Here is a tiny trained network, its code and every weight. The questions are about switching its units off for an input and a target symbol, where a switched-off unit gives its printed mean instead of its output.

import numpy as np


def w(rows, s, z=0):
    codes = np.array(rows[::2]) - 128.0
    scale = np.full(codes.shape[1], s)
    scale[-1] = z or s
    return codes * scale


def norm(h):
    return h / np.sqrt((h * h).mean(-1, keepdims=True) + 1e-5)


def f(y):
    return y / 2 * (1 + np.tanh(0.7978845608 * (y + 0.044715 * y**3)))


def softmax(a):
    e = np.exp(a - a.max(-1, keepdims=True))
    return e / e.sum(-1, keepdims=True)


def log_softmax(a):
    a = a - a.max(-1, keepdims=True)
    return a - np.log(np.exp(a).sum(-1, keepdims=True))


def net(x, mask):
    ids = ['ΔΘΦΨαβμτω'.index(c) for c in x.split()]
    T = len(ids)
    res = E[ids] + P[:T]
    u = 0
    for l in range(2):
        r = norm(res)
        for j in range(3):
            rows = slice(2 * j, 2 * j + 2)
            q, k, v = (r @ M[l][rows].T for M in (Q, K, V))
            z = softmax(np.where(np.tri(T) > 0, q @ k.T / 2**0.5, -1e9)) @ v
            o = O[l][rows]
            res = res + np.where(mask[u + j], z, o[:, -1]) @ o[:, :-1]
        u += 3
        y = f(norm(res) @ A[l][:, :-1].T + A[l][:, -1])
        res = res + np.where(mask[u : u + 8], y, B[l][:, -1]) @ B[l][:, :-1]
        u += 8
    return log_softmax(norm(res)[-1] @ U[:, :-1].T + U[:, -1])


Q, K, V, O, A, B = {}, {}, {}, {}, {}, {}
E = w([
[91,89,139,153,79,96,122,194,129],'Δ',
[89,113,94,36,105,177,93,70,69],'Θ',
[92,91,159,92,119,113,138,51,83],'Φ',
[91,205,95,160,141,113,167,100,113],'Ψ',
[209,102,144,112,54,142,175,107,158],'α',
[105,122,176,196,95,185,118,95,83],'β',
[130,229,79,250,135,130,126,130,102],'μ',
[159,129,103,174,216,139,171,66,173],'τ',
[100,159,196,85,160,41,67,171,126],'ω',
],0.025)
P = w([
[99,129,141,153,185,160,166,151,72],'0',
[107,164,129,146,109,136,120,89,137],'1',
[121,151,149,122,123,142,95,92,173],'2',
[122,143,158,109,129,151,80,95,205],'3',
[120,148,165,86,126,158,78,104,230],'4',
[114,160,168,66,129,170,89,125,255],'5',
],0.012)
Q[0] = w([
[32,163,151,147,193,120,96,142,128],'0.h1',
[190,87,21,108,170,148,120,169,99],'0.h1',
[117,100,185,181,128,100,117,221,120],'0.h2',
[249,117,135,143,91,170,123,176,119],'0.h2',
[88,144,95,79,147,130,90,145,90],'0.h3',
[117,145,78,92,155,208,77,131,75],'0.h3',
],0.019)
K[0] = w([
[34,253,121,151,64,74,37,42,244],'0.h1',
[223,138,27,146,118,3,69,136,2],'0.h1',
[133,69,98,188,77,108,93,128,178],'0.h2',
[182,123,158,121,165,179,181,245,20],'0.h2',
[92,148,123,49,140,87,130,119,111],'0.h3',
[137,144,81,170,124,215,42,116,58],'0.h3',
],0.0081)
V[0] = w([
[135,140,16,60,92,195,15,111,177],'0.h1',
[186,98,137,145,125,124,149,97,194],'0.h1',
[183,137,176,227,125,197,13,107,111],'0.h2',
[158,119,122,111,191,87,92,76,167],'0.h2',
[177,2,170,138,154,152,72,117,117],'0.h3',
[104,64,175,140,140,10,165,27,61],'0.h3',
],0.015)
O[0] = w([
[105,223,84,81,31,149,169,148,147,68],'0.h1',
[90,92,66,53,143,131,170,149,95,35],'0.h1',
[109,200,116,29,120,150,110,149,131,154],'0.h2',
[174,150,46,119,137,125,86,99,90,121],'0.h2',
[174,99,114,175,127,255,122,198,143,119],'0.h3',
[127,183,208,87,116,163,214,134,162,254],'0.h3',
],0.0085,0.0051)
A[0] = w([
[107,148,109,172,150,58,127,148,77,61],'0.n1',
[123,211,124,246,118,157,180,134,80,129],'0.n2',
[122,152,50,155,173,128,168,118,183,234],'0.n3',
[63,119,116,171,135,165,134,45,1,156],'0.n4',
[101,92,130,182,77,95,173,205,161,23],'0.n5',
[59,123,161,150,137,189,113,51,44,34],'0.n6',
[147,58,123,114,106,124,158,143,135,15],'0.n7',
[144,97,93,114,197,146,121,112,95,5],'0.n8',
],0.02,0.002)
B[0] = w([
[128,229,171,112,96,167,167,171,88,160],'0.n1',
[44,37,84,90,166,129,118,122,137,201],'0.n2',
[154,163,101,141,143,146,134,38,156,185],'0.n3',
[78,3,120,119,188,139,113,78,186,226],'0.n4',
[101,140,107,157,122,116,149,174,238,162],'0.n5',
[84,120,61,79,91,148,155,74,115,254],'0.n6',
[153,106,111,89,127,207,119,137,118,142],'0.n7',
[148,161,121,136,178,81,123,164,144,154],'0.n8',
],0.021,0.014)
Q[1] = w([
[192,133,209,109,97,157,173,156,149],'1.h1',
[81,209,109,150,147,111,115,170,154],'1.h1',
[167,37,114,136,114,163,115,217,176],'1.h2',
[182,180,162,91,171,77,107,178,160],'1.h2',
[54,113,79,25,154,167,124,134,152],'1.h3',
[55,84,254,94,58,94,98,157,79],'1.h3',
],0.032)
K[1] = w([
[232,166,157,103,97,146,182,162,124],'1.h1',
[87,229,112,126,80,133,98,120,139],'1.h1',
[124,25,172,91,205,145,145,142,173],'1.h2',
[186,128,192,133,163,66,135,188,89],'1.h2',
[1,83,106,112,172,129,39,143,100],'1.h3',
[173,101,199,41,10,119,36,179,137],'1.h3',
],0.032)
V[1] = w([
[62,184,94,119,151,158,87,217,64],'1.h1',
[215,173,121,86,39,165,121,82,143],'1.h1',
[111,133,181,252,175,158,170,98,80],'1.h2',
[156,90,161,169,101,115,78,186,188],'1.h2',
[159,250,108,77,16,173,151,113,106],'1.h3',
[167,90,91,46,129,134,204,143,111],'1.h3',
],0.017)
O[1] = w([
[143,99,169,125,185,86,193,91,177,97],'1.h1',
[2,144,121,165,110,114,104,85,90,48],'1.h1',
[135,82,94,77,59,139,49,105,188,82],'1.h2',
[66,157,156,76,189,161,107,81,158,37],'1.h2',
[74,13,178,99,172,143,122,93,141,8],'1.h3',
[141,180,134,126,229,134,98,159,179,159],'1.h3',
],0.0089,0.018)
A[1] = w([
[110,2,129,175,208,111,105,61,150,144],'1.n1',
[88,110,143,190,91,36,152,172,171,67],'1.n2',
[154,120,110,122,186,99,102,168,40,4],'1.n3',
[124,206,169,120,65,141,133,164,144,165],'1.n4',
[97,186,244,200,134,128,132,163,69,51],'1.n5',
[100,155,155,61,112,65,83,115,182,138],'1.n6',
[126,180,100,128,112,145,144,93,92,102],'1.n7',
[116,84,85,97,164,120,160,86,106,143],'1.n8',
],0.027,0.0042)
B[1] = w([
[162,134,114,175,239,70,164,7,151,232],'1.n1',
[135,72,171,77,57,72,95,205,205,153],'1.n2',
[69,79,169,114,138,100,80,108,89,129],'1.n3',
[102,108,131,160,200,59,168,60,83,164],'1.n4',
[27,195,250,202,80,181,123,116,136,156],'1.n5',
[152,206,27,126,139,169,95,200,155,156],'1.n6',
[150,144,140,70,76,155,97,170,161,170],'1.n7',
[132,92,131,142,89,159,87,73,152,253],'1.n8',
],0.026,0.027)
U = w([
[176,96,127,85,241,226,168,225,138,141],'Δ',
[208,88,99,229,88,113,60,180,58,101],'Θ',
[159,99,169,44,194,86,11,167,80,142],'Φ',
[83,213,213,150,128,136,119,136,131,217],'Ψ',
[148,81,98,144,233,102,85,48,178,186],'α',
[137,120,41,185,101,152,213,180,127,4],'β',
[128,198,104,2,133,38,180,135,85,122],'μ',
[148,124,77,58,17,202,69,136,161,48],'τ',
[156,54,181,92,106,17,139,195,188,203],'ω',
],0.0061,0.0022)

Each question gives the input, a string of symbols that net reads in full, and the target symbol t.
The units are the heads (2 rows each of Q, K, V and O) and the neurons (one row each of A and B). Each row of codes is followed by its name. A weight is (code - 128) times the scale printed after its matrix; where a second scale follows, it is the last column's (O, A, B and U).
mask holds one flag per unit, layer by layer, with each layer's heads first. A switched-off unit (its flag False) gives its mean, the last column of its rows in O or B, instead of its output. The means were averaged over made-up inputs and are rounded, as every weight is.
A unit's drop is (log p(t) with every unit on - log p(t) with that unit switched off) / (log p(t) with every unit on - log p(t) with every unit switched off).
The circuit of an input: a set's keep is (log p(t) with only the set's units on - log p(t) with every unit switched off) / (log p(t) with every unit on - log p(t) with every unit switched off). Starting from the 12 units with the biggest drops (on a tie, the unit counted first), units are removed one at a time, each time the one whose removal leaves the highest keep (on an exact tie, the one counted first), for as long as the keep stays at least 0.8.
units of the circuit, in order: the units of the circuit, biggest drop first
k most important neurons: the k neurons with the biggest drops, biggest first
k most important neurons of layer l: the k neurons of layer l with the biggest drops, biggest first
input ω Ψ α, target τ: units of the circuit, in order -> [1.n1 0.n4]
input α Θ α Ψ α Θ, target τ: units of the circuit, in order -> [1.n1 0.h1]
input Θ Θ τ ω Θ, target μ: most important neuron of layer 0 -> [0.n2]
input α τ α, target Δ: 4 most important neurons of layer 0 -> [0.n7 0.n4 0.n6 0.n3]
input τ α Θ Θ β α, target Φ: 4 most important neurons -> [1.n3 1.n1 0.n4 0.n6]
input Ψ Ψ ω Ψ, target μ: 4 most important neurons -> [0.n1 0.n4 1.n8 1.n4]
input ω τ α, target τ: 2 most important neurons of layer 0 -> [0.n7 0.n3]
input β β α, target Ψ: 3 most important neurons -> [0.n4 0.n6 1.n5]
input Θ Θ α Θ τ Θ, target Ψ: 4 most important neurons -> [0.n2 0.n6 0.n4 1.n5]
input Φ μ Φ Θ Φ μ, target τ: 4 most important neurons -> [0.n4 1.n1 0.n2 0.n3]
input Θ β Ψ τ Ψ, target τ: 2 most important neurons of layer 0 -> [0.n1 0.n4]
input β Θ τ Δ β, target τ: 3 most important neurons -> [0.n6 0.n4 1.n1]
input Δ μ ω μ, target τ: 2 most important neurons -> [0.n1 1.n1]
input β Φ Φ, target τ: most important neuron -> [0.n6]
input τ Ψ α, target Φ: 4 most important neurons of layer 0 -> [0.n8 0.n6 0.n4 0.n3]
input Θ β Θ Θ α, target ω: 3 most important neurons -> [0.n4 1.n2 0.n6]
input Φ Θ Θ τ ω Φ, target τ: 2 most important neurons of layer 0 -> [0.n6 0.n2]
input Φ Θ β Δ Ψ Ψ, target τ: 3 most important neurons -> [0.n4 1.n1 0.n1]
input Δ β Θ μ β, target τ: 2 most important neurons -> [0.n6 1.n1]
input Θ Φ α μ Θ α, target ω: 3 most important neurons of layer 1 -> [1.n2 1.n1 1.n4]
input Θ α μ ω, target Ψ: 2 most important neurons -> [1.n5 0.n4]
input α Ψ Δ, target ω: 2 most important neurons of layer 0 -> [0.n5 0.n4]
input β Δ β τ β, target μ: most important neuron of layer 1 -> [1.n4]
